Here is a tiny trained network, its code and every weight. The questions are about switching its units off for an input and a class, where a switched-off unit gives its printed mean instead of its output.

import numpy as np


def w(rows, s, z=0):
    codes = np.array(rows[::2]) - 128.0
    scale = np.full(codes.shape[1], s)
    scale[-1] = z or s
    return codes * scale


def norm(h):
    return h / np.sqrt((h * h).mean(-1, keepdims=True) + 1e-5)


def f(y):
    return np.maximum(y, 0)


def log_softmax(a):
    a = a - a.max(-1, keepdims=True)
    return a - np.log(np.exp(a).sum(-1, keepdims=True))


def net(x, mask):
    res = np.array(x, float).reshape(1, 4) / 4 @ E
    u = 0
    for l in range(4):
        y = f(norm(res) @ A[l][:, :-1].T + A[l][:, -1])
        res = res + np.where(mask[u : u + 8], y, B[l][:, -1]) @ B[l][:, :-1]
        u += 8
    return log_softmax(norm(res)[-1] @ U[:, :-1].T + U[:, -1])


A, B = {}, {}
E = w([
[81,135,57,97,116,121,120,129,166],'x0',
[149,136,109,105,209,100,170,155,125],'x1',
[152,68,110,107,151,185,114,78,130],'x2',
[127,7,148,135,105,112,156,172,137],'x3',
],0.011)
A[0] = w([
[157,81,83,103,217,57,152,110,71,117],'0.n1',
[83,131,113,116,203,208,4,82,80,82],'0.n2',
[99,198,193,187,58,12,182,140,164,56],'0.n3',
[141,160,105,77,206,59,174,176,160,78],'0.n4',
[144,52,182,127,230,166,73,127,254,82],'0.n5',
[124,65,120,174,148,177,147,168,148,97],'0.n6',
[167,138,231,199,203,173,236,88,49,3],'0.n7',
[192,120,83,117,210,144,81,75,159,77],'0.n8',
],0.006,0.0041)
B[0] = w([
[115,95,190,92,122,157,171,104,152,225],'0.n1',
[185,90,102,142,107,46,98,176,124,215],'0.n2',
[78,106,110,92,136,18,1,114,97,254],'0.n3',
[154,142,174,40,239,128,158,181,123,227],'0.n4',
[107,135,70,118,189,24,32,128,75,203],'0.n5',
[152,189,135,214,146,62,150,126,123,188],'0.n6',
[183,140,172,209,163,158,75,189,138,209],'0.n7',
[124,142,67,95,140,93,151,135,61,204],'0.n8',
],0.0078,0.0042)
A[1] = w([
[53,108,35,74,120,146,152,79,151,1],'1.n1',
[59,160,90,129,136,135,85,166,237,126],'1.n2',
[116,250,132,122,152,180,132,99,101,44],'1.n3',
[92,179,168,87,147,128,111,146,119,110],'1.n4',
[184,108,62,192,157,89,69,135,149,2],'1.n5',
[116,60,119,127,74,99,246,195,126,127],'1.n6',
[82,127,67,72,134,122,193,164,234,67],'1.n7',
[93,95,169,144,2,155,115,48,198,44],'1.n8',
],0.0081,0.0024)
B[1] = w([
[251,125,168,170,182,189,31,226,75,211],'1.n1',
[186,136,232,125,150,119,90,155,106,252],'1.n2',
[201,65,28,171,36,122,164,148,206,244],'1.n3',
[136,108,78,95,163,15,146,102,93,239],'1.n4',
[66,54,123,47,109,150,136,135,189,237],'1.n5',
[160,141,1,205,98,78,120,72,236,219],'1.n6',
[156,199,225,236,137,216,50,182,100,236],'1.n7',
[167,195,253,34,94,116,192,66,108,241],'1.n8',
],0.0067,0.0036)
A[2] = w([
[161,74,78,135,128,165,137,32,80,17],'2.n1',
[164,108,189,111,155,69,114,166,145,129],'2.n2',
[184,150,246,194,124,171,77,157,90,152],'2.n3',
[127,72,110,90,183,232,83,21,60,16],'2.n4',
[162,168,126,40,165,119,84,79,91,229],'2.n5',
[178,190,21,166,105,157,162,94,133,67],'2.n6',
[174,78,90,144,74,155,144,158,164,200],'2.n7',
[92,170,179,69,1,179,128,28,64,4],'2.n8',
],0.008,0.0031)
B[2] = w([
[131,118,86,133,119,61,107,114,87,149],'2.n1',
[88,146,94,89,112,148,70,73,171,249],'2.n2',
[118,190,58,101,77,237,137,151,146,239],'2.n3',
[222,86,45,73,24,59,118,124,29,165],'2.n4',
[51,91,171,162,38,148,185,95,163,254],'2.n5',
[149,84,160,215,181,42,86,2,177,159],'2.n6',
[63,178,193,179,108,73,138,114,183,176],'2.n7',
[49,117,188,53,93,137,237,137,108,188],'2.n8',
],0.009,0.0075)
A[3] = w([
[167,74,180,193,106,171,112,185,136,143],'3.n1',
[185,102,49,86,243,127,188,188,133,106],'3.n2',
[25,142,81,95,82,95,86,179,74,145],'3.n3',
[108,247,147,104,122,40,126,254,82,220],'3.n4',
[142,212,91,128,143,150,95,53,117,116],'3.n5',
[66,129,133,87,88,137,162,40,232,229],'3.n6',
[157,192,52,146,112,239,80,238,156,149],'3.n7',
[149,146,124,69,243,147,244,128,152,2],'3.n8',
],0.0082,0.0027)
B[3] = w([
[219,149,123,186,95,163,37,130,117,148],'3.n1',
[120,179,183,123,7,162,180,106,121,180],'3.n2',
[186,122,70,73,205,137,161,131,104,212],'3.n3',
[168,53,110,133,23,164,120,76,81,217],'3.n4',
[162,61,162,184,140,136,84,198,180,171],'3.n5',
[112,149,157,166,238,148,179,161,164,254],'3.n6',
[128,142,118,103,180,225,80,151,128,201],'3.n7',
[68,167,179,116,106,148,206,118,135,170],'3.n8',
],0.011,0.0094)
U = w([
[91,135,215,67,73,179,235,117,149,162],'0',
[177,132,121,130,113,227,28,164,142,178],'1',
[146,55,54,64,80,35,98,80,88,165],'2',
[141,101,169,250,163,58,135,84,236,118],'3',
[55,145,132,90,253,152,131,159,158,182],'4',
[92,161,142,141,137,86,118,200,41,43],'5',
[89,191,181,140,143,67,74,135,70,2],'6',
[80,158,149,168,144,86,109,161,67,27],'7',
],0.015,0.0062)

Each question gives the input, the list of numbers given to net, and the class t.
The units are the neurons (one row each of A and B). Each row of codes is followed by its name. A weight is (code - 128) times the scale printed after its matrix; where a second scale follows, it is the last column's (A, B and U).
mask holds one flag per neuron, layer by layer. A switched-off neuron (its flag False) gives its mean, the last column of its row in B, instead of its output. The means were averaged over made-up inputs and are rounded, as every weight is.
A unit's drop is (log p(t) with every unit on - log p(t) with that unit switched off) / (log p(t) with every unit on - log p(t) with every unit switched off).
The circuit of an input: a set's keep is (log p(t) with only the set's units on - log p(t) with every unit switched off) / (log p(t) with every unit on - log p(t) with every unit switched off). Starting from the 12 units with the biggest drops (on a tie, the unit counted first), units are removed one at a time, each time the one whose removal leaves the highest keep (on an exact tie, the one counted first), for as long as the keep stays at least 0.8.
circuit, biggest first: the units of the circuit, biggest drop first
unit that matters most: the unit with the biggest drop
k most important neurons: the k neurons with the biggest drops, biggest first
k most important neurons of layer l: the k neurons of layer l with the biggest drops, biggest first
input [-8,-7,-3,8], class 1: 3 most important neurons of layer 0	0.n1; 0.n6; 0.n7
input [6,-6,0,-8], class 3: circuit, biggest first	1.n3; 2.n6
input [-6,-6,-8,-2], class 2: unit that matters most	0.n3
input [8,6,3,-8], class 1: circuit, biggest first	1.n1; 1.n7
input [7,6,-4,0], class 1: 2 most important neurons of layer 3	3.n7; 3.n4
input [-6,-2,5,7], class 3: circuit, biggest first	2.n7; 1.n6
input [-4,-6,-6,-7], class 3: circuit, biggest first	1.n3; 2.n6
input [-6,-7,7,0], class 0: 2 most important neurons of layer 2	2.n8; 2.n3
input [1,3,0,-5], class 3: circuit, biggest first	2.n6; 1.n3
input [1,3,6,7], class 3: circuit, biggest first	1.n6; 2.n7
input [-3,-7,-8,6], class 2: 2 most important neurons of layer 0	0.n3; 0.n1
input [-8,7,5,8], class 1: 4 most important neurons	0.n7; 3.n1; 2.n8; 2.n5
input [0,-8,8,-2], class 0: 2 most important neurons	1.n8; 2.n8
input [-8,7,-6,-5], class 1: 2 most important neurons	0.n7; 2.n8
input [-5,-6,6,8], class 3: circuit, biggest first	1.n6; 2.n7; 0.n6
input [7,-7,3,1], class 0: 4 most important neurons	1.n8; 2.n8; 0.n4; 0.n8
input [-5,7,7,-4], class 0: 2 most important neurons	0.n3; 0.n7
input [2,-8,7,1], class 0: circuit, biggest first	1.n8
input [6,6,-6,-4], class 0: circuit, biggest first	0.n4; 3.n4
input [8,-8,4,0], class 0: circuit, biggest first	1.n8
input [0,0,5,5], class 2: 4 most important neurons of layer 2	2.n5; 2.n1; 2.n4; 2.n3
input [6,0,-4,-7], class 3: circuit, biggest first	1.n3; 2.n6
input [7,-5,-8,7], class 2: circuit, biggest first	0.n3; 3.n3
input [6,-7,-5,8], class 3: 3 most important neurons of layer 3	3.n2; 3.n6; 3.n8
input [-2,1,1,2], class 4: 2 most important neurons	2.n2; 1.n5
input [6,2,6,6], class 1: 3 most important neurons of layer 0	0.n3; 0.n2; 0.n7
input [3,-7,8,8], class 2: 3 most important neurons	2.n4; 0.n5; 2.n1
input [7,3,4,-5], class 1: circuit, biggest first	1.n1
input [7,7,5,0], class 0: 2 most important neurons	0.n4; 3.n2
